(in the rows, 128 means zero)
Here are made-up things, facts about them, and rows of numbers that follow some of those facts. Name the thing behind each unnamed row.

Named rows:
trazabi: [149 141 138 132  63  99 147  92 112 151 112 197 133 120 112 101 154 191
 190 143 132  75  81 131 157 149 167 149 105 145 139 132 121 109 114 115
 172]
skugas: [129 134 138 115 104 103 116 129 112 134 100 124 151 137 129 147  87 142
 142 108 143 142 132 124 121 131 155 125 128  96  68 138 136 124  99 137
 127]
flastu: [108 144 147 117 114 100 101 136 113 140  78 128 144 138 126 145 100 151
 148 104 141 144 124 130 120 128 168 126 123  81  77 133 130 116 114 129
 115]
flusem: [129 137 139 118  97 101 109 127 112 134  96 131 151 139 130 138  87 142
 145 109 138 138 127 128 122 127 152 125 131  90  70 132 131 121 103 141
 127]
mabapla: [115 124 146 139 114 105 136 140 121 139  98 118 152 151 136 133 100 114
 105  84 120 148 135 133 143 121 149 109 143 117 126 116 141 114 120 132
 120]
girezi: [131  88 150 132  90 120 146 121 119 146 104 160 114 145 140 131 149 140
 154  92 130  80  91 137 174 134 158 130 109 166 177 122 125 131 139  78
 145]
tuplol: [159  82 143 117  93 155 208  95 103 123 138 125 108 124 129 170 146 133
 159 101 147  84 129 104 178 153 180 134 113 213 166 148 162 148  89  59
 156]
drebipan: [120 124 147 141 109 100 137 140 119 137  96 119 155 153 132 127  97 112
 101  88 120 149 135 131 143 118 143 104 144 119 128 118 144 114 121 135
 118]
mese: [117 126 144 137 111 108 133 142 121 138  96 116 145 152 136 132 102 115
 112  81 117 145 142 137 142 120 150 109 137 116 125 113 142 113 121 128
 120]
skaplo: [116 126 145 137 113 108 134 145 122 140  99 115 145 154 137 131 102 115
 110  81 119 147 141 136 143 118 151 111 139 115 126 113 143 114 121 129
 117]
gibra: [125 139 146 155 100  88 144 130 119 139  99 140 160 142 137 119 100 113
 102  90 104 140 122 132 141 122 132  99 146 120 136 114 136 102 116 152
 115]
lugitrik: [149 103 142 125  80 141 190  96 109 133 133 144 112 132 127 140 153 143
 155 108 133  87 117 115 177 146 178 134 112 200 176 132 150 132 101  77
 160]
trodrer: [124  90 156 129  87 123 137 117 115 143 101 162 100 147 147 137 147 140
 153  89 130  88  90 138 174 133 165 133 103 168 182 115 119 131 138  74
 143]
drodar: [118 131 136 127  84 124 114 133 119 124 108 113 122 172 152 127  90 106
 109  82 113 163 135 148 148 120 150 126 135 124 125  90 133 122 115 132
 124]
flodrum: [139  99  96 133  93 138 130 102 135 145  71 178 128 165 123 135 146 128
 173 121 133  61  84 102 170 141 156 135 107 148 159 147 103 123 138  93
 165]
tasi: [113 136  95 137 123 131 121 123 139 126  62 137 154 166 132 145  94 107
 129 109 125 143 139  98 136 124 160 122 132 101 110 146 116 114 120 130
 139]
puskolil: [130 132  86 136 115 132 120 130 134 138  63 127 160 173 120 138  97  96
 135 106 122 122 136 103 140 130 146 115 137  92 100 138 122 115 121 141
 135]
studin: [112 136  98 134 127 134 124 125 137 126  63 133 153 165 133 153  97 107
 131 106 127 141 142  95 133 124 164 119 129 103 108 151 119 113 117 128
 138]
beskal: [105  82 147  92 112 135 136  75 122 151 124 158 107 131 135 127 140 136
 166 116 146  76  89  80 169 140 163 146  98 133 169 137 118 137 123  85
 154]
darim: [ 51 136 157 102 167 111 103 119 127 152  74 114 126 139 123 127 118 128
 141  96 135 141 125  98 128 129 177 128 111  48 131 128 126 112 138 111
 106]

Some facts about the things:
beskal	Λ	turitrim; beskal	Λ	studin; beskal	Λ	mazol; beskal	Λ	dodal; boskim	Λ	grodrer; boskim	Λ	kuzok
britres	Λ	gibra; britres	Λ	stogrur; brolik	Λ	tineber; brolik	Λ	vifa; brolik	Λ	mevugrik; brolik	Λ	feram
brolik	Λ	brasar; brosas	Λ	bila; brosas	Λ	gibra; brosas	Λ	truga; brovil	Λ	poskas; brovil	Λ	pledis
dedis	Λ	zegri; dedis	Λ	vogom; dregris	Λ	pefun; dregris	Λ	drodar; falepum	Λ	fefen; falepum	Λ	stupar
falepum	Λ	sibo; fibrodes	Λ	poskas; fibrodes	Λ	brifli; fibrodes	Λ	kevatrel; fibrodes	Λ	drodar; firak	Λ	nuriso
firak	Λ	gaklol; firak	Λ	stogrur; flitum	Λ	stilu; flitum	Λ	fludrar; flodrum	Λ	busku; flodrum	Λ	bodus
flodrum	Λ	storin; fludil	Λ	poskas; fludil	Λ	nalim; fludil	Λ	plafle; flufol	Λ	gaklol; gedro	Λ	fefen
gedro	Λ	godridrir; getres	Λ	feram; gilol	Λ	truskol; gilol	Λ	plastin; girezi	Λ	drirogin; girezi	Λ	brogrer
giska	Λ	poskas; giska	Λ	dodi; giska	Λ	stokle; gitulos	Λ	vafipla; gitulos	Λ	poskas; gitulos	Λ	kevatrel
gitulos	Λ	dekor; gitulos	Λ	reger; gobe	Λ	mevugrik; gobe	Λ	stokle; gobe	Λ	malus; gobe	Λ	seflek
kledros	Λ	malus; kledros	Λ	nuzuga; kledros	Λ	skugas; lugitrik	Λ	tolom; lugitrik	Λ	novum; mafuskos	Λ	nalim
mafuskos	Λ	skezes; mafuskos	Λ	geni; mafuskos	Λ	sokli; mitun	Λ	mitro; mitun	Λ	kevatrel; mitun	Λ	pliveklis
mutrabil	Λ	sibo; mutrabil	Λ	klare; mutrabil	Λ	drodar; mutrabil	Λ	kobrol; nibrem	Λ	brosak; nibrem	Λ	fludrar
nibrem	Λ	gaklol; nibrem	Λ	driziko; nibrem	Λ	gaklen; nibrem	Λ	drebipan; niski	Λ	nalim; niski	Λ	sogeto
niski	Λ	tasi; niski	Λ	nuzuga; nival	Λ	brubripus; pagevas	Λ	flobram; pagevas	Λ	novum; pagevas	Λ	dodal
pakle	Λ	simol; pakle	Λ	murutak; pakle	Λ	seflek; petrakor	Λ	darim; petrakor	Λ	brubripus; petrakor	Λ	flastu
pleror	Λ	murutak; plinus	Λ	brirure; plinus	Λ	toses; plobal	Λ	brosak; plobal	Λ	mabapla; plokotrel	Λ	stupar
plokotrel	Λ	stogrur; plozo	Λ	tusun; pluses	Λ	stedur; pluses	Λ	ligik; pluses	Λ	niskudu; pluses	Λ	tibra
pluses	Λ	briteril; postos	Λ	ligik; postos	Λ	skaplo; raklutrun	Λ	lovuflis; raklutrun	Λ	tasi; remen	Λ	luvu
rodu	Λ	brifli; rodu	Λ	maram; rodu	Λ	truskol; roro	Λ	bila; roro	Λ	fekaskek; roro	Λ	zegri
roro	Λ	dekor; roro	Λ	plafle; rumos	Λ	studin; sitra	Λ	floplon; skavuk	Λ	stupar; stostek	Λ	fekaskek
stostek	Λ	murutak; sturoskos	Λ	luvu; stuskogen	Λ	mese; tasa	Λ	nuriso; tasa	Λ	stokle; tasa	Λ	geni
tasatrir	Λ	datrak; tasatrir	Λ	stokle; tega	Λ	novum; tega	Λ	klidrel; tega	Λ	feram; tega	Λ	babedrun
teklo	Λ	stoplefor; teni	Λ	dekor; teni	Λ	stokle; teni	Λ	tusun; tepem	Λ	vogom; tepem	Λ	sibe
trazabi	Λ	tolom; trazabi	Λ	stoplefor; trazabi	Λ	begruflak; trazabi	Λ	gibra; trazabi	Λ	sokli; trazabi	Λ	feram
trazabi	Λ	storin; trodrer	Λ	fleskol; trodrer	Λ	sogeto; trodrer	Λ	trakufo; trodrer	Λ	skezes; trodrer	Λ	godridrir
trupunir	Λ	troklen; trupunir	Λ	sasta; trupunir	Λ	floplon; tuflegru	Λ	puskolil; tuflegru	Λ	murutak; tuflegru	Λ	busku
tuplol	Λ	toses; tuplol	Λ	malus; tuplol	Λ	novum; vanebron	Λ	darim; vira	Λ	pludus; vira	Λ	tineber
vira	Λ	dekor; vira	Λ	kobrol; zisek	Λ	simol; zisek	Λ	toses; zisek	Λ	zabek; zufli	Λ	klidrel
zufli	Λ	feram; zupo	Λ	bripos; zupo	Λ	dodok; zupo	Λ	trakufo; zupo	Λ	kevatrel; zupo	Λ	maram
babedrun	Π	49; begruflak	Π	128; beskal	Π	789; bila	Π	49; bodus	Π	49; boskim	Π	49
brafar	Π	128; brasar	Π	49; brifli	Π	789; bripos	Π	49; brirure	Π	655; briteril	Π	655
britres	Π	655; brogrer	Π	49; brolik	Π	49; brosak	Π	128; brosas	Π	655; brovil	Π	49
brubripus	Π	789; busku	Π	49; darim	Π	789; datrak	Π	128; dedis	Π	655; dekor	Π	49
dodal	Π	49; dodi	Π	655; dodok	Π	655; drebipan	Π	49; dregris	Π	128; drirogin	Π	49
driziko	Π	655; drodar	Π	49; falepum	Π	49; fefen	Π	128; fekaskek	Π	49; feram	Π	49
fibrodes	Π	49; firak	Π	49; flastu	Π	128; fleskol	Π	789; flitum	Π	49; flobram	Π	49
flodrum	Π	655; floplon	Π	655; fludil	Π	49; fludrar	Π	49; flufol	Π	655; flusem	Π	128
gaklen	Π	49; gaklol	Π	128; gedro	Π	789; geni	Π	128; getres	Π	655; gibra	Π	49
gilol	Π	128; girezi	Π	49; giska	Π	655; gitulos	Π	655; gobe	Π	128; godridrir	Π	49
grodrer	Π	49; kevatrel	Π	49; klare	Π	655; kledros	Π	655; klidrel	Π	789; kobrol	Π	49
kuzok	Π	49; ligik	Π	128; lovuflis	Π	49; lugitrik	Π	49; luvu	Π	49; mabapla	Π	49
mafuskos	Π	49; malus	Π	128; maram	Π	655; mazol	Π	655; mese	Π	49; mevugrik	Π	49
mitro	Π	655; mitun	Π	49; murutak	Π	49; mutrabil	Π	49; nalim	Π	49; nibrem	Π	49
niski	Π	49; niskudu	Π	789; nival	Π	49; novum	Π	128; nuriso	Π	655; nuzuga	Π	128
pagevas	Π	49; pakle	Π	49; pefun	Π	49; petrakor	Π	49; plafle	Π	655; plastin	Π	789
pledis	Π	655; pleror	Π	655; pletril	Π	49; plinus	Π	49; pliveklis	Π	789; plobal	Π	789
plokotrel	Π	49; plozo	Π	655; pludus	Π	49; pluses	Π	128; poskas	Π	128; postos	Π	789
puskolil	Π	655; raklutrun	Π	49; reger	Π	789; remen	Π	655; rodu	Π	655; roro	Π	655
rumos	Π	128; sasta	Π	655; seflek	Π	655; sibe	Π	49; sibo	Π	789; simol	Π	128
sitra	Π	655; skaplo	Π	49; skavuk	Π	128; skebovir	Π	128; skezes	Π	49; skugas	Π	128
sogeto	Π	655; sokli	Π	655; stedur	Π	128; stilu	Π	49; stogrur	Π	128; stokle	Π	49
stoplefor	Π	655; storin	Π	128; stostek	Π	128; studin	Π	655; stupar	Π	655; sturoskos	Π	789
stuskogen	Π	128; tasa	Π	128; tasatrir	Π	789; tasi	Π	655; tega	Π	128; teklo	Π	49
teni	Π	49; tepem	Π	49; tibra	Π	49; tineber	Π	789; tolom	Π	128; toses	Π	128
trakufo	Π	128; trazabi	Π	128; trodrer	Π	49; troklen	Π	789; truga	Π	128; trupunir	Π	655
truskol	Π	655; tuflegru	Π	49; tuplol	Π	49; turitrim	Π	789; tusun	Π	128; vafipla	Π	49
vanebron	Π	789; vifa	Π	655; vira	Π	128; vogom	Π	789; zabek	Π	789; zegri	Π	128
zisek	Π	789; zufli	Π	49; zupo	Π	49

Which thing is each row?
No name comes twice in this set of rows, the named rows included.
[126  89 158 133  91 119 139 120 118 149  98 163 110 146 140 132 153 146
 154  93 133  82  87 137 178 133 161 131 105 166 180 122 123 131 145  74
 144] | tepem
[121 125 142 138 102 111 129 140 122 129 103 113 141 158 140 124  94 112
 106  83 115 155 141 143 147 123 143 117 141 115 126 103 142 122 122 133
 125] | vafipla
[108 136 100 139 128 131 118 128 138 132  59 136 154 168 133 146  98 111
 130 104 130 140 138  99 135 121 165 118 128  95 113 148 114 110 124 126
 136] | floplon
[124 142 129 117  93 114 109 128 107 128  97 131 120 129 152 158  93 131
 164  89 121 124 135 137 114 130 145 121 118  76  70 116 118 111  89 140
 112] | fefen
[133  84 158 139  87 115 144 116 127 137 105 167 113 145 138 123 140 143
 146  98 134  91  86 142 178 141 157 134 115 167 182 123 125 137 145  77
 150] | mafuskos
[132 147  75 154  91 149 135 117 119  97  81 158  93 127 192 184  94  69
 168  60  74  87 147 118 112 145 108 100 116  66 101 106  77  87  71 160
 105] | stupar
[ 85 121 140 104 138 113 114 108 131 149 106 117 141 142 130 115  99 114
 130  99 129 136 129  92 136 127 149 124 125  65 120 123 131 120 121 137
 126] | vogom
[143 126 135  98 102 126 146 112  96 123 116 100 145 126 124 178  88 130
 142 112 153 139 148  97 125 136 170 121 131 128  57 153 158 136  70 122
 126] | toses
[127 124 138 148 117 106 154 148 132 135 102 114 147 145 131 124 104 123
 118  80 120 139 154 146 142 135 143 113 141 104 123 113 149 120 122 129
 127] | mevugrik
[130 121 135 132 101 105 126 151 115 153  90  98 153 167 117 123 110 102
 116  80 116 128 130 141 151 125 136 107 145 110 116 101 148 116 131 138
 114] | fekaskek
[173  66 132 115  74 128 144 133 102 178  94 111 128 168  94 129 170 105
 171  91 136  26  78 133 196 150 127 117 123 162 149 114 150 138 145  85
 133] | pakle

Now the same things, written a new way:
Known rows:
stupar: [101  63 138 136 111 140 171 141  90 114 188 121 108  79 138 169  80 144
  91 173 117 174 136 137 126 129 206 150]
giska: [109 188 136  87 135  95 132 103 113 165 201  82 149 112 150 172 103 137
 154 134  82 118  80 206  95 148 149 149]
gaklol: [ 84  51 160 121 151 141 156 151  74  85 152 166  40 114 125 177 147 128
 113 152  81 122 119 137 159 146 176 166]
novum: [ 91 115 119 188 143 184 161 116 140 114 128 199  89 127 121 133 124 183
 123 185 127 182 132 107 131 141  98 109]
kevatrel: [171 124 127 163 141 130 104 185 139 109  48 124 158 117 131 129 104 182
 130 137 137 147 139 151 172  92 179 112]
vira: [143 193 113 126 147 118 163 130  85 160 160 126  96 160 148 210 161 151
 127 122 116  69  79 237  76 138  72 124]
fludrar: [131  66 170 107 108 113 149 169 107  83 122 138  83  99 111 112 127 126
 156 121  85 118 173  72 160 132 208 167]
murutak: [129 146 164 147 137 112 147 177 164 125  46 160 102 121 110  99 112 175
 196 125  95 157 146  80 148 143 175 136]
brolik: [176 225 122 121  79 109 138 112 143 161 142 103 122 128 133 149 147 131
 157 104 108  79 141 128  57 158  91 139]
kuzok: [154  93 144 139 108 126 150 147 140 121 106 141 118 116 123 100 115 146
 167 117 119 128 154  88 143 111 152 115]
flitum: [147 132 156  79  97  98 154 118 101 110 168 106 106 114 123 116 146 101
 168  94  84  60 156 105 123 138 155 164]
pliveklis: [140 105 116 132 146 164 144 170 143 160  91 148 169 118 153 114 117 145
 119  80 148 164 132 172 158  85 142 142]
dedis: [113 163 136  88 137  87 178 122  97 176 196 105 118 114 146 160  97 143
 163 121  91 107  87 183  87 142 157 139]
babedrun: [138 156 136 165  95 154 142 126 163 125 116 143 124 107 115 105 118 151
 142 143 119 139 176  73 105 139 120 123]
grodrer: [149 103 146 134 122 123 163 144 140 121 104 139 126 115 123  91 118 148
 165 123 121 123 154  84 143 111 150 122]
roro: [120 203 143  81 139  75 157 115  94 183 190  80 123 120 156 189 111 139
 167 121  82  87  82 218  67 159 137 147]
dekor: [164 147 160 158 141 115 128 206 143 123  24 135 111 126 126 145 112 179
 146 138 111 147 131 138 149 133 187 132]
trakufo: [116  92  98 160 160 166 103 128 123  77 124 155 144 134 139 166 130 175
  94 159 143 163 105 197 178  94 106 114]
flastu: [111  69 125 136 160 147 191 123  95 114 147 180  92 146 134 133 130 164
 148 139 127 118 109 149 146 104 112 109]
kobrol: [172 135 144 157 122 125 145 187 130 128  72 127 118 120 131 149 114 162
 130 129 124 123 144 137 131 116 180 116]

Name these rows:
No name comes twice in this set of rows, the named rows included.
[139 128 134 156 134 170 168 180 156 177  79 173 124 112 150 127 114 145
 116 106 139 169 146 161 133 131 159 154] | tineber
[159 147 158 151 116 121 139 186 133 136  64 132 105 122 120 133 113 156
 147 135 103 130 154 120 128 146 178 133] | bila
[136 186 139 113 110  99 122  97 164 131 145 123 142 127 119  88 132 142
 212 103 106 114 145  91 105 136  93 123] | plinus
[140  83 119 143 129 175 157 175 129 158  96 149 146 100 148 132 115 135
  89 107 152 157 145 173 152  97 174 144] | sibo
[ 99 144 131  93  93 116 164  99  92 166 243  92 102  86 147 182 106 111
 112 139  86  97 126 163  58 164 160 175] | britres
[135 226 134 113  92 111 111  85 177 139 155 107 145 124 119  93 143 135
 193 111 109 115 146  77  88 148  75 134] | tuplol
[ 83 142 163 118 155 112 147 129 145 147 151 141 117 105 131 118  79 172
 175 165  86 185 114 118 132 151 173 145] | seflek
[144 156 108 130 146 127 161 120  80 133 164 133 121 150 145 203 152 153
 118 116 121  77  77 236 106 112  87 107] | dregris
[ 76 102 157 118 126 120 144 146 106 110 177 118 105  80 139 162  87 138
 122 166  79 164 126 131 130 153 205 172] | nuriso
[113 127 108 136 135 146 183  87 112 128 186 164 110 141 134 145 144 149
 146 135 126 108 113 144 111 115  64 108] | rumos
[124 148  96  93 125 103 142 100 106 151 219  83 181 105 155 170 102 144
 134 116 126 104  95 208  97 101 122 114] | rodu
[130 141  98 121 143 132 150 101  92 125 175 140 128 148 145 167 146 150
 131 115 131  76  83 202 119  98  63 105] | gilol
[174 155 113 113  75 116 128 119 108 129 163  84 141 114 137 157 135 109
 127  96 115  67 146 138  97 118 121 138] | falepum
[111 193 129  87 129 132 153 112 161 181 145 153 150 127 141  83 143 120
 203  64 115 137 120 136 111 135  82 155] | zisek
[ 86 113 149 118 144 110 184 131 127 159 156 134 101  99 133 124  79 165
 173 154  89 164 115 120 115 148 175 140] | puskolil

The same things again, as new rows of numbers:
Known rows:
girezi: [167 102 152 170  75 155 166 146 120 115 121 131 151 104 126 125 128  99
 174 154 129 163 109 187  71 145 139  91 130 105  99 175  91 135]
kuzok: [172 136 184 167  86 125 165 127 118 126 138 144 149 100 124 129 114  94
 140 162 147 147  82 167  67 149 134  96 135 126 115 144  77 158]
mitun: [167  91 144 173  76 145 162 143 113 136 126 129 149  96 127 118 131  93
 179 151 129 168  98 189  88 154 137  88 120 112 103 183  97 140]
luvu: [173  87 181 222  71 132 147 113 102 112 148 145 143  98 138 160 153  57
 125 126 177 153 130 135  59 135 146 152 146 120 122 108  49 122]
sturoskos: [153  69 152 187  92 146 169 142  78 104 135 132 154 138 148 168 145  75
 140 106 147 166 168 146 102 154 159 136 114  82  78 138  79 112]
falepum: [144 137 131 183  67 192 168 137 100 136 106 122 170 103 112 135 106 101
 192 145  96 147  94 171  62 128 133 113 133  96 105 184  75 157]
brirure: [163 107 171 128 113 132 168 126  99 137 148 160 159 118 142 151 118  83
 128 169 101 129  91 174  78 145 147  77 157 134 116 106  92 151]
stedur: [186 123 189 144  97 148 169 102  98 101 151 110 158 140 123 151 121  83
 139 172 136 150  96 155  96 145 138  84 133 126 117 129 116 181]
brubripus: [158 152 183 141 108 112 200 140  95 117 188 135 171 144 138 145  99 107
 124 151 148 138 126 164  70 178 137  75  97 108  90 144  84 172]
tibra: [173 135 185 167  86 125 165 126 119 126 138 144 148  98 125 130 115  93
 141 162 150 148  83 168  66 149 134  93 134 127 117 144  75 158]
floplon: [162 112 171 128 109 128 170 131  99 141 167 151 166 122 141 150 122  77
 130 167 111 133 101 175  61 149 147  78 152 133 114 108 100 151]
gibra: [162 140 185 154  94 130 159 131 124 132 126 138 152  98 114 125 118  93
 144 160 157 158  70 164  65 142 132 106 144 123 109 139  87 161]
britres: [132  93 144 108 113 173 161 152 106 144 116 137 169 124 126 140 135  82
 172 154  96 162 108 174  70 129 150 104 172 105  86 132 128 138]
vogom: [156 140 184 141 114 113 186 133  89 124 155 140 159 133 136 145 104  96
 120 144 145 147 108 155  97 169 142  91 110 109  91 135  85 163]
bripos: [173 132 182 168  86 125 164 125 117 130 139 142 148  96 125 128 114  92
 142 162 148 148  80 168  73 149 134  95 133 127 119 146  75 161]
gitulos: [161  65 131 135 101 133 156 145  90 160 152 132 152 110 146 134 124  51
 174 147  78 158 100 186 102 162 156  79 140 125 108 164 134 127]
brovil: [171  85 142 173  80 133 154 142 112 142 124 128 138  94 130 113 122  76
 184 147 120 173  90 184 100 159 142  91 121 118 109 197 106 137]
rumos: [179  88 157 148  85 177 172 122 102  90 136 100 161 149 127 147 139  96
 174 166 117 161 129 175  99 145 144  73 126 103  95 162 127 161]
fibrodes: [166  76 135 180  78 132 155 139 106 160 131 124 144  86 129 110 127  81
 189 149 123 172  85 189 112 165 138  90 113 121 112 200 106 144]
truga: [186 124 191 141 100 145 167 104 101 103 149 108 158 141 121 150 123  78
 140 170 136 151  91 154  95 145 140  86 133 125 116 131 119 183]

Name these rows:
No name comes twice in this set of rows, the named rows included.
[160 113 176 120 115 127 167 130 101 142 154 154 161 117 138 147 122  74
 129 165 112 138  93 171  69 147 147  83 161 134 114 103 104 149] | driziko
[152 139 183 144 114 102 165 139  89 112 144 126 160 132 119 153  93  98
 110 148 143 146  71 157 111 164 136  92 112  97  85 123  90 142] | klidrel
[134 138 142 161  81 197 165 141 113 140  85 129 167 104 107 127 114  99
 194 146 108 161  94 163  64 121 133 128 154  96  97 178  88 163] | plokotrel
[150 104 158 136 110 138 184 155  95 116 126 131 158 138 135 140 121 104
 155 137 133 167 134 169 106 164 148  95 109  88  72 164 105 142] | plobal
[159 112 149 172  70 140 144 155 119  97 127 108 152 109 109 136 114  90
 164 158 130 161  76 188  70 147 133  89 133  95  88 166 102 110] | brolik
[172 140 183 167  85 124 161 129 118 120 141 138 149  99 120 131 111  89
 139 161 146 149  74 167  66 147 134  96 136 124 116 144  79 153] | brasar
[156 113 172 141 100 134 179 160  98  88 123 134 134 149 146 149  84  65
 158 132  99 162 138 148  97 166 157  95 124  94  75 197 107 125] | tasatrir
[190 125 196 143  96 146 168 104 102  88 150 109 148 147 126 153 109  69
 141 170 124 149  98 146  91 144 143  86 141 127 116 142 120 175] | datrak
[177 140 184 168  83 117 161 129 115 126 150 137 137  99 128 126  98  66
 146 156 133 149  80 163  62 156 139  96 135 131 121 164  85 152] | dekor
[152 119 152 145 100 140 195 159  93 111 159 126 169 147 138 142 114 108
 159 141 127 155 148 179  80 171 143  75  96  86  69 172 100 147] | vanebron
[160 129 179 145 118 107 179 129  83 141 147 141 155 124 137 141 105  93
 124 142 142 149  94 156 120 173 143  96 106 113  98 141  90 166] | brifli
[163 105 153 167  75 149 163 151 121 113 124 125 152 105 120 127 129  98
 173 153 134 166 104 187  70 146 136  90 130 101  95 173  95 134] | teklo

